[128 = 0]

[142 108 139  99 151 132 110  89 105 118 137 111 138 107 123 131 128 139
  85 115 196 125 153 126  83 113 121 110 130 122 113 123 144 135 165 136
 161 164 130 118 140 149 129 119 145 128 111]
(44):<91>
[137 156 115 144 139 113 142  95 133 113 149  67 108 107 122 125 127 139
  97 123 226  85 132 128 135 130  94 137 138 133 170 111 117 121 155 132
 124 135 113 152 141 172 119 149 149 112 124]
(46):<104>
[129 112 114 155 128 121 130 130 107 115  85 133 144 150 137 107  73 150
 171 122 123 140  88 109 159 145 128 115 116 107 108 108 130 148  81 143
 112 169 107 111 104 130 123 163 121 138 149]
(43):<99>
[127 155 111 155 135 128 119  62 115 125 110 113 145 153  96 130 120 196
 181 100 170  93 101  77 177 106 112 146  70 124 209 103 119 148 108 166
 117 181  74 131 105 164  96 169 138 108 123]
(46):<104>
[127 123 138 178 120 136 122  95 124 141 113 122 128 142 117  99  61  92
 150 120 132 135 114 121 154 135 122  75 127 138  84 140 136  71 123 118
 113 151 121 119 111 174 133 175 126 165  90]
(43):<99>
[143 157 150 141 108 169 116 113 148 181 129 152 131 156 110 179 214 139
 108 130  48 112 159  99 134 117 144 146 112 158 180 157  99 133 154 121
 101  64 135 138 138 146 148  95 160 121 146]
(46):<105>
[146 123 131 154 131 130  91  73 128 139  83 128 172 144 122 130 116 161
 120 110 186 129 143 113 115 122 130  79  86 122  84 133 151 115 139 132
 142 231 111  84 103 169 161 131 126 154 129]
(44):<91>
[124  80 160 106 126 116 123 139 164  96 143 132 110  87 107 142 103 103
  84 162 151 143 160 141  92 129 144 136 170 140  80 132 139 112 159 119
 162 111 153 113 150 129 141  90 147 115 113]
(44):<91>
[142 168 111 110 148 134 140 121 159  74 137 115 168  97 108 117 114 102
 113  90 195 106 149 126 150 124 147  72  84 156 129 152 103  64 159  98
 110 171 109 128  94 162 131 136 139 134 101]
(46):<105>
[131 118 155 166  96 138 102 129 143 166 101 146 138 150 140 141 161 128
 118 116  66 146 121 131 115 145 130 129 118 139 112 122 121 106 131  90
 118 123 147 117 148 134 146 134 114 148 115]
(43):<99>
[138  88 118 112 147 126 111  98  83 119 106 129 132 162 125 128 104 206
 144 133 161 104 105 116 151 109 109 128  91  60 136  96 144 149 104 169
 139 217  95 106 113 132 129 141 128 124 130]
(44):<91>
[124 128  96 116 173 112 132 102 124  81 137 100 137  87 115  75  37 115
  94 129 252 129 145 131 133 141 108 104 131 115  81 116 144  90 155 128
 143 172 113 128  91 181 141 144 151  96  80]
(46):<104>
[126  73 146 116 154 125 109 152 172 137 144 100 144 104 117 149 122 106
  66 130 178 129 166 150  77 152 152  95 156 156  87 142 146  81 172 126
 151 156 151 132 128 154 177 118 154 141  89]
(44):<91>
[118 112 136 156 108 139 132 126 160 119 119 110 128 115 130 140  81  98
 118 135 130 141 113 135 141 160 138  94 136 124  92 145 117  39 126 107
 102 147 125 135 105 176 153 151 127 163  81]
(43):<99>
[113 102 136 179 115 115 114 135  77 142  56 175 148 188 145 102 136 161
 252 123   4 117  58  67 208 119 110 170 109  93 175  94 111 175  60 173
  96 122  80 134 126 101  79 156  99 110 144]
(43):<99>
[132 131 153  89 147  83  98  62 134  89  91 131 146 116 125  97 120 131
 109 116 192 132 149 131  93 102 103 111 107 109  96 100 133  86 164 141
 155 175 114 111 154 190 128 108 146 126  88]
(44):<98>
[137 140 121 110 160 125 112 121 159  83 127 103 168  95 114 100 105 140
  81 118 244 104 156 145 147 138 132 100  87 157  94 117 145  82 161 122
 156 184  98 123 112 172 119 131 154 132  84]
(46):<104>
[124 132 113 145 164 119 120  82 108 115 130  84 152 130 100 112  96 159
 155 107 226  75 122 105 151  91 105 113 112 136 166 111 138 134 143 179
 131 169  98 133 117 184  94 180 151 127 109]
(46):<104>
[134 142 140 109 129 132  97  93 142 129 119  94 151 127 127 137 181 169
 115 100 174 135 136 130 100 146 125 130  95 154 150 106 130 123 154 136
 140 187 121 130 135 149 148  93 156 121  69]
(44):<98>
[128  89 160 118 153 130 107 114 148 129 127 115 144 107 134 143 163 160
  98 137 154 109 137 132  99 123 116 130 131 157 129 106 155 141 153 150
 131 147 135 132 159 141 146 128 146 114 119]
(44):<91>
[136 133 102 178 155 118  97 105  97 133  77 137 168 149 159 118 133 232
 215  95  93 120  88  93 143 135  88 188  86 131 197  79 129 188  96 175
 110 175 106 135 111 136 142 130 119 101 106]
(44):<98>
[154 134 125 157 144 130 106 103 141 160 104  67 151 150 137 151 134 158
  99  96 207 117 112 116 123 161  96 109 119 140 145 112 133 119 132 129
 117 188 137 126 123 158 135 180 119 149 134]
(44):<91>
[146 152 139 157 165 137 100  86 152 112 125 112 159  92 109 127 124 108
  82 100 219 107 118 142 118 129 149  94  84 180 115 167 141  74 177 119
 142 160 123 120 103 201 123 143 166 127  91]
(46):<104>
[113 132 135 161  90 125 102  83  71 134  80 169 117 166 149 117  97 165
 214 169  67 151  64 109 157 127 122 137 107 127 164 119 127 159  71 174
 125 145  97 113 120 106  79 169  93 159 138]
(43):<99>
[127 172 145 126 102 133 126 111 155 146 143 149 116 130 111 113 201 146
 116 156  74 152 139 123 128 135 138 174 132 135 190 137  92 115 146 124
 119  76 132 146 131 130 145  56 164  89 140]
(46):<105>
[153 161 154 152  95 145 111 123 159 178 120 150 122 139 131 179 244 174
 109 149  34 128 140 100 118 140 145 197  85 145 190 134 122 157 145 131
  85  92 148 132 116 133 173  63 146  92 187]
(46):<105>
[125 117 126 116 141 124 107 122 114 117 131 121 104 120 129 106 118 113
 125 110 181 125 127 143 123 122 140 132 111 143 130 114 153 143 127 140
 142 133 123 140 132 129 109 142 130 114 115]
(44):<91>
[124 126 136 144 109 126 147 149 142 120 126 118 126  94 126 115  65  72
 109 150 144 151 101 160 122 163 151  88 133 137  65 132 123  58 116  94
 120 128 138 125 116 146 145 150 112 163 103]
(43):<99>
[122 149 144 146 132 147 104  89 158 151 133 134 136  98 113 135 151 115
  99 117 155  98 143 120 129 120  93 107 104 171 163 150  92  41 180 139
 139 126 136 153 129 199 132 118 165 145 101]
(46):<104>
[145 141 126 136 160 133 112 143 129 127 134 132 143 106 124  95 121 112
 130  90 138  93 145 115 145 110 133 119 115 165 146 123 124 113 159 125
 120 106 124 141 123 156 128 140 170 108  97]
(46):<104>
[136 113 157 140 121 123 111 174 186 134 126 143 158  75 135 141 102  58
  69 117 144 187 141 191  88 198 161  83 129 192   4 155 137  14 170  86
 131 123 175 138 119 151 187 113 119 166  71]
(43):<99>
[129 150  94 119 140 131 130 154 161 133 162  82 131  68 122 119 124  97
  70 133 203  99 146 156 137 149 109 116 115 153 141 126 131  43 160 122
 138  93 172 174 123 170 140 126 152 101  84]
(46):<104>
[117 145 118 136 155 121 124 123 114 122 111 147 160 131 129 115 120 154
 190 112 132 114 121  80 164 115 136 137  86 136 163  98 125 184 153 154
 123 141 107 139 116 109 100 148 147 100 120]
(46):<104>
[124 132 119 113 150 124 100 122 131 118 120 130 165 124 138 175 158 178
 121 110 162 157 115 156  96 154 103 138 103 132 154  92 152 134 132 156
 132 180 135 147 141 122 150 108 135 112  95]
(44):<98>
[131 139 113 157 110 116 114 110  95 123 115 121 138 156 139 103  89 128
 161 124 119 137 104 140 144 126 107 135 104  55 127 125 102 108 105 117
 110 144 122 133 114 139 130 154 101 139 128]
(43):<89>
[137 137 138  97 139 158  98 140 165 164 136 132 188 100 109 147 150 116
  71 140 166  92 147 138 142 136 154  95  80 154 124 150 131  52 174 114
 136 130 119 147 104 181 160 108 164 109  85]
(46):<104>
[137 141 139 169  86 130  97 116 138 176  85 163 115 163 141 153 165 120
 162 126  10 138 114 109 135 138 140 153 114 141 132 137 118 125 110 119
 112 122 136 126 137 116 136 115 105 164 155]
(43):<99>
[144 105 123 127 131 134  94  61  89 127 112 115 158 155 126 117 102 187
 130 123 192 100  97 130 129 123 119 136  94  64 117  83 152 120 122 159
 142 222  97 113 120 170 118 151 132 146 120]
(44):<91>
[126 132 126 172 119 127 120  89 106 131 108 143 132 138 129 127  74 113
 165 150 145 164 115 125 145 155 127  85 108 132  95 135 122  73 109 134
 123 174 144 111  97 157 128 169  99 178  85]
(43):<89>
[113 157 133 163 112 118 128 150 141 123 135 132 115 116 133 102  73  85
 121 146  97 148  91 156 131 154 115 118 136 110  80 121 130  59 120 104
 113 117 159 124 110 149 150 134  98 134 100]
(43):<89>
[151 155 129 184 111 120  99 120 103 164  88 172 150 153 159 122 148 151
 161  99  57 142  85 122 156 164 111 157  84 143 143  99 137 136  93 126
 102 142 128 129 110 121 132 152  88 127 147]
(43):<99>
[135 165  89 183 121 120 133  78  68 137  65 137 146 197 152 107 120 199
 217  91 106 146  69  92 175 132  91 139  67 113 173 100  94 181  67 164
  84 229  82  97 100 127  90 203  90 166 161]
(43):<89>
[143 138 143 187 102 119 104  89 135 137  96 156 135 133 137 124  84  95
 138 120 127 142 136 135 130 151 154 134 109 160  86 150 125  89 137  96
 122 117 125 105 101 176 133 151 106 148 114]
(43):<99>
[136 138 159 118 123 140 113 114 232 119 173 119 112  39 124 135 126  53
  13 147 227 149 188 196  56 179 153 113 145 192  66 161 145  28 219  85
 150  89 179 134 137 196 190  78 155 119  62]
(44):<98>

[130 123 147  83 122 116 129 148 121 109 128 197 133 115  96 144 126 122
 107 132  95 148 160 102 183 136  86 130 152 121 132 112 146 132 129 134
 138 131 105 128 142 140 175 164 119 121  34]
<5>:<279>
[123 128 100 133 141 125 122 113 129 147 125 144 129 157 102 115 129 101
 130 150 142 182 135 134 114 102 132 115 145 118 154 103 133 139 128 127
 140 121 134 137 156 121  96 117 135 128 140]
<12>:<289>
[143 142 133 102 123 113 126 132 123 118 107 142 138 134 115 132 122 124
 106 123 121 134 133 122 121 123 103 134 162 128 122  98 128 126 110 133
 150 129 113 114 118 125 121 171 137 126  96]
<5>:<278>
[144 129 142 130 132 133 122 112 133 136 105 140 116 157 132 127 138 101
 114 139 164 149 132 120 125  95 111 112 144 128 150 118 136 133 113 132
 144 130 123 129 136 117 112 133 131 123  95]
<4>:<296>
[126 149  99 151 137 122 131 102 135 144  99 114 121 178 132 109 144 105
 107 118 170 144 122 144  71  89 128 125 149 138 134  75 115 123 130 111
 136 109 132 135 133  95  90 118 119 123 188]
<12>:<289>
